Here is a tiny trained network, its code and every weight. The questions are about switching its units off for an input and a class, where a switched-off unit gives its printed mean instead of its output.

import numpy as np


def w(rows, s, z=0):
    codes = np.array(rows[::2]) - 128.0
    scale = np.full(codes.shape[1], s)
    scale[-1] = z or s
    return codes * scale


def f(y):
    return y / 2 * (1 + np.tanh(0.7978845608 * (y + 0.044715 * y**3)))


def log_softmax(a):
    a = a - a.max(-1, keepdims=True)
    return a - np.log(np.exp(a).sum(-1, keepdims=True))


def net(x, mask):
    res = np.array(x, float).reshape(1, 5) / 4 @ E
    y = f(res @ A[0][:, :-1].T + A[0][:, -1])
    res = res + np.where(mask, y, B[0][:, -1]) @ B[0][:, :-1]
    return log_softmax(res[-1] @ U[:, :-1].T + U[:, -1])


A, B = {}, {}
E = w([
[58,126,228,129,112,104,113,183,101,90],'x0',
[116,49,100,105,152,153,120,181,176,104],'x1',
[78,120,92,55,50,173,132,88,97,125],'x2',
[62,208,113,84,184,129,170,182,158,165],'x3',
[40,75,123,115,164,79,96,9,126,144],'x4',
],0.013)
A[0] = w([
[192,54,140,165,26,144,62,93,77,74,20],'N0',
[172,229,153,179,67,109,144,79,14,195,29],'N1',
[134,136,99,30,38,204,149,107,131,160,51],'N2',
[198,136,140,207,201,89,91,146,177,156,35],'N3',
[108,47,122,120,122,192,101,172,185,97,48],'N4',
[147,65,124,173,98,129,98,118,95,105,40],'N5',
[215,189,141,123,80,225,138,223,110,89,4],'N6',
[46,186,85,81,117,173,169,147,133,126,62],'N7',
[221,108,45,130,137,206,156,75,126,207,78],'N8',
[99,82,91,59,2,181,143,108,29,111,36],'N9',
[140,40,103,99,134,166,136,174,210,96,64],'N10',
[76,99,233,117,75,117,107,191,59,73,57],'N11',
],0.0082,0.0034)
B[0] = w([
[115,220,106,103,194,158,148,205,111,254,216],'N0',
[94,106,196,83,32,45,180,126,222,130,226],'N1',
[147,101,175,187,145,113,148,153,81,71,210],'N2',
[197,89,140,182,135,62,170,147,68,81,221],'N3',
[156,143,141,113,101,43,143,111,185,130,170],'N4',
[116,146,98,107,161,87,164,133,117,174,165],'N5',
[95,61,147,89,190,86,33,23,78,169,251],'N6',
[165,137,131,166,172,82,144,179,96,196,196],'N7',
[91,199,20,107,116,128,108,131,105,30,235],'N8',
[191,65,181,201,167,97,182,133,90,112,229],'N9',
[103,119,200,76,15,30,169,127,202,146,184],'N10',
[96,214,30,103,126,141,105,121,103,11,217],'N11',
],0.0086,0.012)
U = w([
[176,94,165,242,152,111,168,171,108,82,127],'0',
[137,200,117,107,187,124,154,207,137,232,130],'1',
[123,191,62,107,102,129,100,121,125,25,101],'2',
[131,118,176,87,9,96,156,115,194,145,132],'3',
[98,55,137,108,176,110,36,1,101,166,155],'4',
[142,126,131,129,123,165,99,128,129,130,250],'5',
[136,121,144,158,92,171,110,147,156,155,97],'6',
[138,122,129,134,104,188,129,126,168,126,99],'7',
],0.013,0.011)

Each question gives the input, the list of numbers given to net, and the class t.
The units are the neurons (one row each of A and B). Each row of codes is followed by its name. A weight is (code - 128) times the scale printed after its matrix; where a second scale follows, it is the last column's (A, B and U).
mask holds one flag per neuron, in row order. A switched-off neuron (its flag False) gives its mean, the last column of its row in B, instead of its output. The means were averaged over made-up inputs and are rounded, as every weight is.
A unit's drop is (log p(t) with every unit on - log p(t) with that unit switched off) / (log p(t) with every unit on - log p(t) with every unit switched off).
The circuit of an input: a set's keep is (log p(t) with only the set's units on - log p(t) with every unit switched off) / (log p(t) with every unit on - log p(t) with every unit switched off). Starting from all 12 units, units are removed one at a time, each time the one whose removal leaves the highest keep (on an exact tie, the one counted first), for as long as the keep stays at least 0.8.
units of the circuit, in order: the units of the circuit, biggest drop first
unit that matters most: the unit with the biggest drop
k most important neurons: the k neurons with the biggest drops, biggest first
drop when u is switched off: that unit's drop, to one decimal
input [-4,-7,5,4,7], class 3: 2 most important neurons => (N6; N1)
input [-3,1,3,-5,-6], class 4: units of the circuit, in order => (N6)
input [4,-8,8,-6,-4], class 0: 3 most important neurons => (N9; N2; N10)
input [-1,1,-4,-6,5], class 1: 2 most important neurons => (N0; N6)
input [4,-2,3,1,1], class 2: 3 most important neurons => (N11; N6; N3)
input [-6,2,-3,4,5], class 2: units of the circuit, in order => (N6; N8)
input [-4,-7,-1,-7,-6], class 1: 2 most important neurons => (N0; N10)
input [6,3,-2,-4,6], class 2: 2 most important neurons => (N11; N6)
input [7,-8,-1,7,6], class 3: 4 most important neurons => (N1; N0; N8; N6)
input [-7,7,2,-3,0], class 2: 2 most important neurons => (N8; N1)
input [4,7,6,-1,4], class 3: 3 most important neurons => (N10; N4; N3)
input [-3,7,6,0,-4], class 3: 2 most important neurons => (N10; N4)
input [-7,-4,7,3,2], class 0: units of the circuit, in order => (N9; N2)
input [-6,2,8,-6,5], class 0: unit that matters most => N9
input [2,3,-7,6,-2], class 0: 2 most important neurons => (N3; N0)
input [2,0,0,-1,-1], class 5: 3 most important neurons => (N8; N6; N1)
input [4,7,-2,2,6], class 3: units of the circuit, in order => (N6; N10)
input [6,-3,-5,0,4], class 2: drop when N9 is switched off => 0.3
input [-1,-7,7,-1,-5], class 0: drop when N5 is switched off => 0.0
input [2,0,-1,5,5], class 1: drop when N9 is switched off => 0.1
input [1,0,-2,-6,-1], class 1: unit that matters most => N0
